Here is a tiny trained network, its code and every weight. The questions are about switching its units off for an input and a target symbol, where a switched-off unit gives its printed mean instead of its output.

import numpy as np


def w(rows, s, z=0):
    codes = np.array(rows[::2]) - 128.0
    scale = np.full(codes.shape[1], s)
    scale[-1] = z or s
    return codes * scale


def f(y):
    return y / 2 * (1 + np.tanh(0.7978845608 * (y + 0.044715 * y**3)))


def softmax(a):
    e = np.exp(a - a.max(-1, keepdims=True))
    return e / e.sum(-1, keepdims=True)


def log_softmax(a):
    a = a - a.max(-1, keepdims=True)
    return a - np.log(np.exp(a).sum(-1, keepdims=True))


def net(x, mask):
    ids = ['ΓΛΞΩβδζηθμψ'.index(c) for c in x.split()]
    T = len(ids)
    res = E[ids] + P[:T]
    r = res
    for j in range(3):
        rows = slice(2 * j, 2 * j + 2)
        q, k, v = (r @ M[0][rows].T for M in (Q, K, V))
        z = softmax(np.where(np.tri(T) > 0, q @ k.T / 2**0.5, -1e9)) @ v
        o = O[0][rows]
        res = res + np.where(mask[j], z, o[:, -1]) @ o[:, :-1]
    y = f(res @ A[0][:, :-1].T + A[0][:, -1])
    res = res + np.where(mask[3:11], y, B[0][:, -1]) @ B[0][:, :-1]
    return log_softmax(res[-1] @ U[:, :-1].T + U[:, -1])


Q, K, V, O, A, B = {}, {}, {}, {}, {}, {}
E = w([
[198,122,151],'Γ',
[173,239,162],'Λ',
[158,50,127],'Ξ',
[91,154,2],'Ω',
[105,88,170],'β',
[107,166,109],'δ',
[77,92,151],'ζ',
[55,142,143],'η',
[125,20,53],'θ',
[184,172,130],'μ',
[117,133,87],'ψ',
],0.02)
P = w([
[60,133,242],'0',
[105,186,158],'1',
[115,209,169],'2',
[67,80,28],'3',
[193,223,57],'4',
[223,254,173],'5',
],0.0038)
Q[0] = w([
[131,206,116],'H1',
[159,208,221],'H1',
[95,32,48],'H2',
[254,61,110],'H2',
[66,90,86],'H3',
[35,123,223],'H3',
],0.0097)
K[0] = w([
[154,145,202],'H1',
[110,102,83],'H1',
[139,25,154],'H2',
[2,242,95],'H2',
[70,177,98],'H3',
[8,82,181],'H3',
],0.008)
V[0] = w([
[74,96,3],'H1',
[1,137,71],'H1',
[2,201,128],'H2',
[122,127,49],'H2',
[73,68,208],'H3',
[173,222,161],'H3',
],0.0094)
O[0] = w([
[122,183,16,29],'H1',
[12,224,55,48],'H1',
[2,181,122,156],'H2',
[117,182,118,89],'H2',
[201,153,67,62],'H3',
[76,174,179,255],'H3',
],0.0078,0.005)
A[0] = w([
[166,53,127,190],'N1',
[210,111,146,62],'N2',
[127,155,70,2],'N3',
[117,189,151,222],'N4',
[108,254,155,210],'N5',
[174,154,134,228],'N6',
[157,122,94,12],'N7',
[147,81,143,86],'N8',
],0.013,0.0019)
B[0] = w([
[89,164,105,195],'N1',
[205,100,124,198],'N2',
[116,145,72,147],'N3',
[152,112,118,195],'N4',
[111,104,82,252],'N5',
[44,2,113,166],'N6',
[109,136,110,128],'N7',
[66,107,167,168],'N8',
],0.0073,0.014)
U = w([
[154,102,147,212],'Γ',
[60,118,199,217],'Λ',
[189,115,103,208],'Ξ',
[96,141,115,66],'Ω',
[106,108,150,39],'β',
[71,113,142,68],'δ',
[113,125,131,98],'ζ',
[72,118,143,4],'η',
[247,180,74,82],'θ',
[131,122,155,91],'μ',
[99,115,128,90],'ψ',
],0.011,0.0047)

Each question gives the input, a string of symbols that net reads in full, and the target symbol t.
The units are the heads (2 rows each of Q, K, V and O) and the neurons (one row each of A and B). Each row of codes is followed by its name. A weight is (code - 128) times the scale printed after its matrix; where a second scale follows, it is the last column's (O, A, B and U).
mask holds one flag per unit, heads first, then neurons. A switched-off unit (its flag False) gives its mean, the last column of its rows in O or B, instead of its output. The means were averaged over made-up inputs and are rounded, as every weight is.
A unit's drop is (log p(t) with every unit on - log p(t) with that unit switched off) / (log p(t) with every unit on - log p(t) with every unit switched off).
The circuit of an input: a set's keep is (log p(t) with only the set's units on - log p(t) with every unit switched off) / (log p(t) with every unit on - log p(t) with every unit switched off). Starting from all 11 units, units are removed one at a time, each time the one whose removal leaves the highest keep (on an exact tie, the one counted first), for as long as the keep stays at least 0.8.
units of the circuit, in order: the units of the circuit, biggest drop first
most important unit: the unit with the biggest drop
top k neurons: the k neurons with the biggest drops, biggest first
heads that matter: for each layer, one digit per head in row order, 1 if its drop is at least 0.15 and else 0, layers parted by /
drop when u is switched off: that unit's drop, to one decimal
input Γ Λ Λ δ ψ, target Λ: most important unit -> H3
input η Ω Ω Ω Λ Ξ, target Ω: units of the circuit, in order -> [H1 H2]
input Λ Λ θ, target Λ: units of the circuit, in order -> [H3 H1]
input Λ μ Γ, target Λ: units of the circuit, in order -> [H3 N8 H1]
input Γ Γ Γ μ Λ, target Γ: heads that matter -> 100
input Γ Γ δ, target Γ: units of the circuit, in order -> [H2 H1]
input Λ Λ ψ, target Λ: units of the circuit, in order -> [H1 H3]
input Ω Γ Λ Λ Γ Ξ, target Λ: units of the circuit, in order -> [H3 H2]
input β Ξ Ξ Ξ ζ, target Ξ: heads that matter -> 011
input δ η Λ Λ Λ, target Λ: top 2 neurons -> [N2 N3]
input δ Λ Ω, target Λ: drop when H3 is switched off -> 0.3
input Ω η Λ, target Ω: drop when H1 is switched off -> 0.8
input Λ ψ Λ δ Λ, target Λ: drop when N8 is switched off -> -0.2
input Λ Γ Γ, target Λ: most important unit -> N8
